Each row is followed by its class number.
[ 116 -238  533  286   24 -133  469  146  478  -33 -248   92 -150   76
 -320   27   89  152   79  -20  155 -184 -144 -174   20 -111 -436 -315
 -230 -149   67    0 -438  347   59  234  -23  195 -360 -143    8] : 6
[  89  172  344  -50  -40  132   30  197 -267    1  -77  899 -139  263
  398  202  -71 -366   82   81   -8  281  405  171   70 -189   43  151
   46  -52  395  105   -2  354 -107  313   74   42  197  -36  340] : 8
[  23  -80 -184  -35  -73  204 -101   55  238  146  -12  -16   23 -123
  -36  -21 -259  216 -145  244   10   47 -131  151 -152 -215  -38  319
  322 -241   83  110  149  104  152 -376  192 -204  265 -165  -87] : 5
[ -23  -24 -227  -72 -127   18  166   35  128   63 -200 -278  117   73
  196 -288    5   16 -319  411  194 -467 -310 -246   45   75  -35  -59
  -85 -274  -17  -70 -137  180  -51 -201   44  -10 -322   68  -99] : 10
[ -54 -168  -13  157  267   61  174   65  152 -165  -95  -96  123 -118
 -166   68  183  413 -318 -188  -10   54  -83 -142 -192 -192  105 -415
  -89  309  -95  157  -46   60   52   32  247  143   -4 -397 -140] : 7
[  69   24 -156 -282  -62   62 -142  -92 -118  156  216  217   90   -4
  450   19  -26 -101  -39 -104  -19   47  -56  236 -112 -219 -379  468
  195 -313  186   85  329  314 -221 -212   89  -48  360   51   -7] : 2
[ 154  -10  229  105  209 -483  131  -86 -249 -392  -70  -53  -72  179
  530  181  277 -427   76  -75  -59  -14  196   30  103  -11 -342 -255
 -375  108  316  -26  148  427   -8  206 -398  287 -135  173  132] : 1
[ 103  152 -112   10 -117  -12 -372  141  -17  369   79  343 -390    7
 -145 -274  -46 -259  108   37   58  184 -118   -6 -116  -13   -4  158
 -199 -207  -11   14   65   -4 -195  236 -280 -159  133  -49  123] : 3
[-108  -41  -44   -5 -100   98  133   18 -187  -61 -280  -78  259 -247
  132    9   13  190  -28 -346  -76 -136 -246 -150  -79 -161   62  -19
  -63 -145  182  112   33  167  -87 -255  166  110   -6 -217  -36] : 1
[ 128  161 -123  -15  130  -68 -187  -93  -42  334   61  161  -23   33
  320 -138   35 -320 -303  368    2   48  -85   41   -1   -3   38  358
   37 -322   79   43   94  170 -107 -176 -138  -19  -73  -32  165] : 2
[  -2  -68 -177 -140  103  101  -31  -21   96   16 -370  -78  234 -252
  189   34   27  267 -138  -11  -12 -176 -390  -62 -267 -115  -47  258
  248 -172   43  -19  -27  158  177 -427  221   40  171 -195  -88] : 10
[  29   -2 -189 -166   18   13  -46   25   94  246 -198  -13    9  -84
  186  -85   61  152  -32  102   61 -147 -106  -69 -128 -170 -217  256
  300 -201  -66   36   13  297   35 -378   71    3   12 -224  -59] : 6
[-118  -31   97  195  129   20   43  227   51  297   92   97 -350  -23
 -515 -205  178  106  -61  120  250   98  -41 -122   89  138  166 -735
 -216  289 -241   22 -386  -91   68  106 -132   63 -526 -278  163] : 9
[ -73   99  -77   10  150 -150 -240  -34 -264  306   34  145 -489 -243
 -106   52  166 -151   70 -306    6  103   47  -15 -223    5 -111 -231
 -235 -157  -59  130  134  200  -95   55  -55  153  -78 -410  253] : 6
[   0  101  166 -220 -138  272  -21   73   99  292  -94  338 -456  135
 -184 -137  -33   74 -100 -166  265  -23  -37 -213   79   -8   40 -277
   24 -132 -144   19 -155  167 -352  333  237  190 -159  -35  148] : 6
[ -30   92  291 -137 -138 -288  124  225 -234  234 -112  502 -218  256
   41   79 -121 -113   49 -247  177 -242  116 -335  119  -23  148 -125
 -274 -130   11  156 -349   -4  -54  556  402  496 -596  187  169] : 10
[ 346  -67  102 -107   29  -97  120  -59 -131 -238 -108  241  -23  376
  488  115  -14 -188 -128 -410   68  227  161  -94  142 -144 -106 -175
  -81  114  139   14   31  212 -217  293   67  406  119  334   -2] : 0
[ 209  169  -58 -100  189   82  -76  -46    3  203  -81  188  -15   12
  218 -127  -85  -82 -259  478   16   24 -268  142  -57  -68  216  192
  148  -38  142   56  121  154  -15 -398    6  -71  210  -87  175] : 10
[ -12  127  -82  -27   79  -21 -145  -33 -280  -82  285   45   27 -143
  228   22   37  -41  -15 -211  120   91  -23  142  -47  -34 -182  230
  -49 -217 -138  128  178  -27 -132 -175  -35 -271  100  -94   38] : 0
[ -85 -265 -211 -107  -23  137 -142  -20  -54   19   -4 -176  142 -355
  284 -130  129  113  -91 -113 -126 -108 -106  -19 -259 -210  -47  -87
  109  -47   -4  112  358  280  -99 -441   67 -224  287 -247 -133] : 0
[-178 -145  262  163   41  131   34  -29  131  -34  -47  -40 -351  -24
 -128 -288  119   59   79  -64  356  -46 -156 -121   41   92 -321 -489
 -288  -46  -44   18  -80  333 -338  641 -224 -296  -37 -385  -19] : 0
[  28  173  140 -121  -57 -107 -179   71  -94  425  -48  450  123 -160
  -12   12 -121   25   92  -72  -69  -13 -158 -129 -170  -47  154  197
  160  -91  -50  151   38 -100   96 -246  164  227   55 -251   81] : 4
[  86   -3  156   21 -137  233  -64   50  -23  138 -223   18 -280  119
    6 -217  -16  -94  149 -135  195  -23  -22 -229   35  -36 -147 -309
  190 -167 -220  -82  -26   35 -116  342   46  -20 -171   44 -148] : 9
[  37   75   69  -50    5 -182  247 -113 -184 -103 -378   64 -243  165
  451   17  168 -141  120 -469  129 -159   66 -164   38  -70 -363   51
 -111 -302   23   24 -113  369 -269  356  -10  283  -80  -88    0] : 1
[ 227  121  144 -102  528 -169 -204 -128 -432 -138  -11  223   87   33
  707  202  110 -364  -57 -556   70  135  194   30 -250 -130 -153 -201
  -33   48  157  121  266  302 -123  -52  -12  302  338 -119   49] : 3
[ -17  260  494  317   -2  -64   86   68 -303  283   -9  373 -391  -33
 -190  -21  -36  -47  186 -410   65  159   52 -121  -11   55  154 -131
 -340  -68  -87   94 -105   62 -345  594  -60  -61  -26 -403  254] : 7
[  36  260  374  -52 -127   64  230   17  -42   14  272  448 -297  310
    1 -159  -42   19  -31 -372  312 -164   52   48  163  102 -351 -170
  144 -369 -149   60  -17  -20 -169   49  -74 -155   96   70 -126] : 4
[ -37   71  255   61   89 -220    6  -13  147 -165  -17  457    1  160
  165  185  220  -34  212 -495 -147  161  -16  -25   56 -144 -280  266
 -325   59  441  101 -139  371 -204  695  -48  319  154 -286  191] : 8
[ -22  -94 -181  -69  -87  242  149   44  136  -16   85 -228  184  -70
   58 -245   63  217 -114   47  -20 -197 -319  -13  -18 -117   75  -78
  255   39  -51   16  -20   37  -16 -399  100 -222   76  -97 -122] : 0
[  30 -199  143  -90  344   12 -427  -45 -126  163  115  253  -54 -181
  321  203   26 -254   73  136  -66  341  220  248 -184 -228  -47 -200
   59  169  306  253  280  485 -124  133  -42  279  354  -58  221] : 1
[  54 -165  458   28  208   37   28  -94  323   63  -29  190   31 -253
 -105  119   59   85  -62 -167   55  -15 -271   90 -237    3 -232  -39
 -184 -114   -7  181 -131  233 -278  233   54   95  208 -128  195] : 5
[  57 -108  -56   29  212  280 -315 -351  278  134 -304  -78    8 -213
  187  -13 -101 -132  -99 -188  -83   69  -63  -19  -92  -98  248  -74
  347 -163  256  -94  229  -25 -146  -26  -76   80  170  -45   22] : 7
[-115   18 -290 -177  194  -72  -43 -223 -166  261  -82 -240   66 -218
  245 -119   17   32 -178  212   -4 -187 -185  -87  -96   21  159  108
    1   31  -12   94   73   76 -109 -151  123  -38 -248 -280  116] : 9
[ 199 -215   52 -280  571   -5 -281 -472  105  -90  220 -210  296 -111
  692  101  208 -174 -228 -496 -220   18  193    9 -227 -129  109 -174
  366  207  186  183  254  239 -324 -178  143  303  362   39  -74] : 10
[  56  339   69   24  -52 -173 -161  150  -38  243 -282  218 -175    2
  -28  -62 -203  -13  128  511  133  -76   55  -70   29  135   71  306
  -29 -367  -95   -1  -26 -133   84 -241  -58  -31 -130 -131  104] : 4
[ 279   -1  313   72  578 -168 -233 -506  416  225  101   52  190 -111
  397   47   25 -234   18  186 -110   44  -72  127 -153   -4  -76  441
  470 -117    4   25   42   27   87  -93 -236  192  146  -11  -12] : 10
[  12  145  116    1   -2  104  -60  -15 -145  126 -189  -80    6 -255
 -134   17  -76  110   99   55 -149   74 -230   79  -91  -76  -24  384
  -93 -215  121  133  116  196   23 -296   95  -16 -117 -187  164] : 6
[ -51   27 -118  131  198   30   11 -260 -203   18  -57 -480  293 -415
  137 -107  137  202  -90 -113  -32 -112 -288  -54 -298   16  117  231
 -161  -47 -226   83  139   48 -230 -218    2 -264   93 -362  -76] : 3
[ -51   82 -256 -143    2   91 -213  -92  -10  144 -259  -17  147 -240
  350 -120  -35   47  -55  404  -75 -114  -98    5 -226  -30  120  498
  -10 -268   76   39  207  202 -171 -341   86 -126  256 -304   29] : 0
[   7 -163 -289   42   69  -49   77  -92   87   41  231 -204   33  -95
  286 -163   98  -24 -306   85  -12 -212 -135   73  -75  -76 -257    7
  114 -221 -104   88  166  210  -93 -247 -191 -302  247  -29 -138] : 5
[ 148  158  317   33   30  183 -111  233  -44 -192 -291  475  -30   84
  278  252 -127  -98  374  -79   11  204  335  123   51 -302  -93  261
  364   -5  292   99 -114  276  252 -141  -15  -13   39  -38  171] : 5
[  19  -41 -204  -15  253  -56 -149 -146   38  178 -492 -132  165 -348
   94   21  105  243  -40  352  -19 -223 -288 -232 -185  -29  170   50
   61 -167  -33   25  -31  112 -166 -155   98  108  172 -308   10] : 3
[ -69   56  282   93 -362  322   99   35  440   80 -200   77  -40   97
 -226 -104 -143  164  393 -627   56 -123 -165 -173  107 -120 -298  -42
  349 -377  200  -35 -175   49 -127  393   27   81  -28 -159  -83] : 6
[ -36 -125  190   84 -186  197   54   65   41  172 -184  -53 -112 -219
   19 -148  -56  166    6 -786  116  -35 -178 -187  -75 -228 -251 -278
  250 -366 -240  210   93  115 -323   64   39   22  143 -136 -172] : 8
[ -74  -68 -253   -7  -34   70  -83   18   42   69   34  151    1  -62
   68 -165  -34 -101  -57  486  -58   60 -243  154   31  -14   54  229
 -158  -87  289   90  -37   98   14  -12  -40 -171  -11 -107   89] : 10
[  18  370  639  143   -9    4   26   99 -207  390  -68  431 -226  -51
 -337  -67  -80  203  252 -143  157   95 -117  -56   -9  185   27   22
  -41 -210 -319   21  -51 -148   24   31   64   46 -167 -347  115] : 0
[ -62  -16 -121    6  -64  182  111  -47  156    2  -51 -104  255  -72
   42 -126 -109  105  -76  108   84 -122 -405   48   46  -28  105   57
  121  -82  233   12 -168  -14   -8 -144  -19  -28  -45  -25   38] : 0
[  13   92 -110  -35  -12   30  156  -35   71 -165   68 -148  425   40
  229   -1  -14   18  -51   99 -166 -192 -284   72  188  -45   13  267
  182  -52  223   46  -52   -3   97 -357   34    1    4   61   12] : 5
[  79  101   36  -69  -58  -69  202  -70  101  108 -412  -75  105   90
  345  -86  -19  -88   11  282 -112 -472  -54 -204   60  -26  107  324
  134 -237   40  -30 -193  178 -132 -189  167  171  -71   43  -61] : 8
[ 280  -18   96  -79  -33  -48 -368  -90  174   12 -326  408  206  241
  439  -62 -102 -507   20   -9 -134  -36  132 -264  -34  -71  578   36
  134  -17  655  -54 -116  -18   59  123  -61  262 -122  266  106] : 1
[  79  144   97 -256  -49   21  -32   58 -253  281 -102  247 -139  105
  598 -156   -6 -336  -39  350   41 -165   48  -42  -53 -210   -3  102
  282 -334  149   79  223  335  -33 -194  238  142 -269  -51   58] : 9
[  96   31  -54 -105  -34  -57  207   58 -142  -23   34   33  119   49
  122   41   67   85  -85 -119  -26 -111 -184  -19   25  -92  -15  -54
  -12   67  -74   57  -48   58   13  -98   49  234 -107  254  125] : 0
[ -88 -158    2 -210  109 -108   31   41  283   57  200 -157  190 -275
  -48   -2  -17  223  -99  165  -27  -90 -426  168 -125   -2 -312  201
  101 -203   24  126   -7   47   10 -310   80    1  166 -106    7] : 5
[  17   -8  501   63  -19 -210   24  -97  267  140 -200  230   63   77
  -22  120   85  -38  245 -481  -67  -69  -28 -231    8  -48 -295  262
  -77 -170  226  148 -317  429  -95  464  -10  477  -98 -169  117] : 8
[  95  275   66    6  -49  -60  -49  -85  -65   94   73   84   19  -62
   49  -10  -66   24  -32    7  -46  -47  -42  -39   26  -98   54  514
   22 -377   70  194   30  113 -220 -128  -41  -31   17  -30  108] : 5
[  78 -190  166 -135  111  -82   70 -112  342  -21 -164 -264  421 -227
  257   49  -11  232   66 -137 -175 -326 -410  -88 -213 -171 -174  236
  194 -187  123   75   41  166 -192 -234  344  121  410 -180 -143] : 2
[ 120  117  -81  -90   42  -82   33  -31 -240   35 -146   41   71  -33
  175 -101  -23    1 -102  142   40  -64 -185  -44  -35   83  106   32
 -181 -138  148  101  -50   32 -223 -207   34  -63   -6  -72  113] : 2
[  48  128  453   59  310  -21 -211 -258 -131  553 -232  326 -220 -406
 -213  166  -89  135  136  113  207   38 -168   93 -282  195 -144  148
  -79 -256 -493  147   30   71   66 -147  111  252  -82 -281  217] : 5
[ 373  -35  175  394  268  175  -28 -186  139  -29   24   84  -61  220
  221  -25  -30 -399 -101 -318  -25  488  352   23  188 -288   90 -183
  350  -20   78   26  115  143   56   -4 -406  214   83  116   -8] : 5
[  26  -66   72  -35  181  147  -66 -208  178  111  155 -135  448 -267
  265 -146   54  171   19 -218 -242   38 -341   85 -233 -158  -39  378
  367   12  108   91  169  143 -104 -321  -11 -162  447 -336 -140] : 8
[  94  297  541  307  -54   78    8  -50  -96  134  283  468 -207  131
 -410  -39    8 -200  250 -144 -128  279   64   65  -45  111 -200  155
 -130 -162   31   11   17  -12    7  476 -215  -61   78 -199  -25] : 0
[ 197  -17  111    6   39  246  -87 -110   16  -97 -210  563   -9  217
  495   51   69 -126   77 -464   88  187  406 -250    2 -228   55 -183
  274  101  -14  -55   54  265  -97  233  -47  200  282  -45  -15] : 4
[ -15  -72  432  -33   20   51  125  134   23   48 -615  137 -293  -57
   20   20   93  159  311 -369  334  -79 -153 -185  -78  -63 -592 -174
 -261 -426 -206  122 -163  613 -275  472   88  307   29 -231  244] : 6
[  59  -89 -245 -121   47  -37  -81  -72  168  303 -271  -75  351 -202
  210 -181  -39   -4 -125  256 -217 -160 -320 -142 -135  -94  137  231
  104 -135  259   13   48   62   41 -463   37  212 -117 -131  -50] : 10
[ 167  -53  527 -201  444 -176 -276 -277 -179  328   87  547 -210   28
  661   22  -52 -446  120 -105  -65  130  319   -2 -109  -19  291  -54
  -10  -25  246  194  145  438 -170  104  148  392  142 -164  335] : 6
[ 195  -59  489  -30  136  222 -257  -80   14  -48 -445  265   80  -97
  228  253 -119  -67  155 -414   36  300   23 -100 -257 -133   69  122
  -10  -59  336  118  -92  566 -129  271  163  280  356 -151  368] : 2
[ 221 -242 -132   16  138  114 -142   90  264 -259  233   77  -88  430
  517  -55  -26 -450  -59  205   10  272  298  141  287 -294 -283 -194
  363  -48  400  -89  105  319 -143  334 -244  -53  534  343 -145] : 9
[  25   62  -59   57  337 -137 -240 -442  184   44 -372 -165  128 -251
  298  243   41 -142   44 -127 -329   78  -25  -97   26  -32  105  220
  385  -39  245   48  102  -15  112  -57 -112  410  -85 -241  134] : 2
[ -50  118  -54   86  -26  126   81  -15 -299   73 -312 -105   95 -270
 -232  -83   57  256  -86 -126  110  -34 -314 -146  -97   75  118 -164
 -235 -155 -211  134   33  -61 -153 -171   75  -87 -111 -322  117] : 1
[ -61   84  -51 -178    9  -68  -30    1 -304  149 -181  130  -41  -94
  378  -62  102  -94   25   10   -5 -306   86 -145  -89  -96  -74  160
  -70 -257  -27   98  108  339 -189 -193  124   31  -40 -139   -3] : 6
[ -79  225  202  188  111 -267 -291   51 -273   79 -408   29 -212 -376
  155  449  -90 -130  450 -149 -162  195  263   46 -177 -272 -193  679
  141 -387  142  293   82  301   21  180   90  102  116 -497  192] : 10
[  14 -167  521  -87  163  -24 -159 -101 -310   68  208  308 -310 -198
  168  257   53  -81  144 -330   93  238  517  -33 -211 -211 -233   -9
   71    9 -238  324  129  534 -157  347   93   75   55  -61  103] : 5
[ 143  327  352  -54  141 -115 -148 -290 -151  155 -419  352 -204  -31
  114   52  -76  -88  187  292  167   -9   38  -81  -95  102 -264  619
   10 -512   26   67   66  263  -88  246 -149 -104  -90 -191  208] : 4
[ 148 -300   52  137  229   51 -120 -297  261   53 -135 -155  162   50
  401 -152  -12 -444  -42  183 -139   54  -33  -48  177   50  114 -374
    3  156  369  -98   -8  184 -106  168 -364  286 -120  266   53] : 8
[  58  -23 -129 -200  151  -61  -88 -130  119    4  -54 -129  427 -275
  314  112    4  224 -142   -1 -207 -276 -325  159 -234 -119  -82  343
  239 -128  163  113  249  116  103 -835  186   15  373 -102  -74] : 1
[ -87  165  100   30 -165   86 -116  203    5  296 -233  276 -390 -113
 -285  -30 -134  -18  209 -265   69   83  -70  -59  -11   -4 -267 -130
    1 -342   -5  131  -36    5   10   98  -15  137 -207 -285  128] : 3
[ -72  -41 -156  -79   51 -206  149  -23   35  200  -65   78   48  -76
  203   19  127   75  -92  294  -75 -292  -63  -28  -38  -37 -114   31
   14 -128 -103   86   47  170  -67 -137   56  168   89 -144   41] : 1
[  96 -129  100  174  208 -127  222    3 -120 -137  152 -168 -227  128
   25   11  268   -1 -145 -178  248   81  -29  -63   30  -97 -258 -587
 -299   82  -33   80 -141  290 -326  580 -101  143 -223   53   42] : 1
[ 127  -47 -332  -65  117  223 -236   26  114  109 -150 -129   36 -113
  205 -151   12  -69 -292  283   17   21 -261  -18  -87 -161   38  -25
  100 -173  124   60   88  290 -104 -411    1   20  154  -68   50] : 7
[ -38  272 -114   13  -73   81    6   27 -283  141  286 -150   79  -99
   46  -96  -39  -17 -146  127  -71   43 -275  256   41   81  -15  351
  -48 -159  -67   94  136  -48  -40 -299  -50 -241 -112   50  118] : 6
[-124  -18  197   93 -174  131  126  214 -127  161  -69  457 -390   45
 -318  -78  -87  -94   -4 -115  122  161 -137    7   33    9  -11 -157
 -273  -94   48   59 -158  114   14  472   44  -46  -63 -149  187] : 10
[  19    4 -288 -135   49   26   21    5  225  -13  -46   72  195  121
  303 -128    7   47  -42  144  -95  -73  -91  -29  139 -191   75  300
  234   -4  307  -12  -94  128   84 -265  -27   60  -16  -49  -16] : 6
[ 365 -241  224  -44  280  123  -85 -145  251 -449  213  -47  384  248
  615   16   81   32 -121 -461  -14  250   -8   59  -69 -256 -189  -96
  351  230  318  -11  140  395  -41  -33  -98   29  603  226 -212] : 8
[  24   77 -157 -116   28   36  -58   25   85  193    9  275   96   43
  183 -141  -92 -191 -380  399  -20   29 -174   86  -24    2  210  252
   24 -119  332   46  -90  110  144 -371  -68  104  -57   11  119] : 9
[  20  205 -332 -157 -121  -10 -121  129 -184  193  -52  151   57   40
  205  -43   38 -170   35  273  -74 -147  -90   77  -32  -25  -30  308
   44 -168   59 -105  138   32  -23 -286   53  -90  145  -55   59] : 5
